[[  3   8 -24 -13  -6 -15  17  26]
 [ 16  25 -22   9   9  27  -2  -9]
 [ 26  -3 -16 -13  17  13 -16  -8]
 [-14 -10  31   3   2  14 -14 -11]
 [  2 -35   8 -19  -3 -14 -13  24]
 [-14   3  10  14 -19 -10  -2  27]
 [ 34   5 -32  -9  21  24 -21  -6]
 [  4  26  -3  34 -19  33 -35  45]
 [-19   6  12  12 -20  -4   5  22]]
->
[[-19   6  12  12 -20  -4   5  22]
 [  3   8 -24 -13  -6 -15  17  26]
 [ 16  25 -22   9   9  27  -2  -9]
 [ 26  -3 -16 -13  17  13 -16  -8]
 [-14 -10  31   3   2  14 -14 -11]
 [  2 -35   8 -19  -3 -14 -13  24]
 [-14   3  10  14 -19 -10  -2  27]
 [ 34   5 -32  -9  21  24 -21  -6]
 [  4  26  -3  34 -19  33 -35  45]]

[[-20  14  -2 -17  21  16 -10  35   1  38  -5 -19  13]
 [ 21   0  -1  10  13 -15   2 -40 -11 -42   3  22  -9]
 [ -7   3  20  -1 -19  16  29  19  23  19  27  -9  -1]
 [  0  22   4  -7  31   7   6  32  -2  35   5   2  12]
 [ 12 -26 -16  14 -12 -12 -31  31 -16  35 -19  12 -14]
 [-16   2  20 -15 -20  17  19  27  25  20  25 -21   1]
 [-11 -13 -23  -1  10  -5 -32  34 -12  37 -22   1   0]]
->
[[-11 -13 -23  -1  10  -5 -32  34 -12  37 -22   1   0]
 [-20  14  -2 -17  21  16 -10  35   1  38  -5 -19  13]
 [ 21   0  -1  10  13 -15   2 -40 -11 -42   3  22  -9]
 [ -7   3  20  -1 -19  16  29  19  23  19  27  -9  -1]
 [  0  22   4  -7  31   7   6  32  -2  35   5   2  12]
 [ 12 -26 -16  14 -12 -12 -31  31 -16  35 -19  12 -14]
 [-16   2  20 -15 -20  17  19  27  25  20  25 -21   1]]

[[-56 -38]
 [ 31 -39]
 [-26  13]
 [ 12  32]
 [-40  18]
 [ -6  57]
 [  0 -30]
 [-20  18]]
->
[[-20  18]
 [-56 -38]
 [ 31 -39]
 [-26  13]
 [ 12  32]
 [-40  18]
 [ -6  57]
 [  0 -30]]

[[  0   7  -2 -53 -21 -26 -29  37]
 [-39 -49  20  37  28 -41 -19  16]]
->
[[-39 -49  20  37  28 -41 -19  16]
 [  0   7  -2 -53 -21 -26 -29  37]]

[[ -2 -19  -6 -30   2  -3  -7]
 [  9 -13  15  -9 -27  21  18]
 [ -1   4   2   3 -15 -48  12]]
->
[[ -1   4   2   3 -15 -48  12]
 [ -2 -19  -6 -30   2  -3  -7]
 [  9 -13  15  -9 -27  21  18]]

[[  1 -27   0 -15  -1  -9 -12   7  11  -9  14   5   9]
 [  1 -39   0 -22  -2 -14 -17  11  15 -12  20   8  13]
 [  2 -57   0 -32  -3 -20 -25  16  22 -18  28  11  19]
 [  1 -46   0 -26  -2 -16 -20  13  18 -15  23   9  16]
 [  2 -54   0 -30  -3 -19 -24  15  21 -17  27  11  18]
 [  1 -19   0 -11  -1  -7  -8   5   7  -6   9   4   6]]
->
[[  1 -19   0 -11  -1  -7  -8   5   7  -6   9   4   6]
 [  1 -27   0 -15  -1  -9 -12   7  11  -9  14   5   9]
 [  1 -39   0 -22  -2 -14 -17  11  15 -12  20   8  13]
 [  2 -57   0 -32  -3 -20 -25  16  22 -18  28  11  19]
 [  1 -46   0 -26  -2 -16 -20  13  18 -15  23   9  16]
 [  2 -54   0 -30  -3 -19 -24  15  21 -17  27  11  18]]

[[ 33  40  32  31  23]
 [-35 -48 -24  41  25]
 [  8   0   5  35  41]]
->
[[  8   0   5  35  41]
 [ 33  40  32  31  23]
 [-35 -48 -24  41  25]]

[[  0  -6 -26  -6   1  -5  -2  -4  -2  -4 -14   1  -3  44]
 [  0   2   1   0   0   0   0   0   0  -1   0   2   0  -2]
 [ -1  -1  -1   1   0   0   1   1   0   0   0   0   0   3]
 [ 20  -4   0 -14  26   0 -18   0  23  -1 -10  -1 -16  -3]
 [  0  -1   1   1   0   2   1   2   0   1   1  -2   1   0]
 [  0   1  -1  -1   0  -1   0  -1   0   0  -1   1   0   1]]
->
[[  0   1  -1  -1   0  -1   0  -1   0   0  -1   1   0   1]
 [  0  -6 -26  -6   1  -5  -2  -4  -2  -4 -14   1  -3  44]
 [  0   2   1   0   0   0   0   0   0  -1   0   2   0  -2]
 [ -1  -1  -1   1   0   0   1   1   0   0   0   0   0   3]
 [ 20  -4   0 -14  26   0 -18   0  23  -1 -10  -1 -16  -3]
 [  0  -1   1   1   0   2   1   2   0   1   1  -2   1   0]]
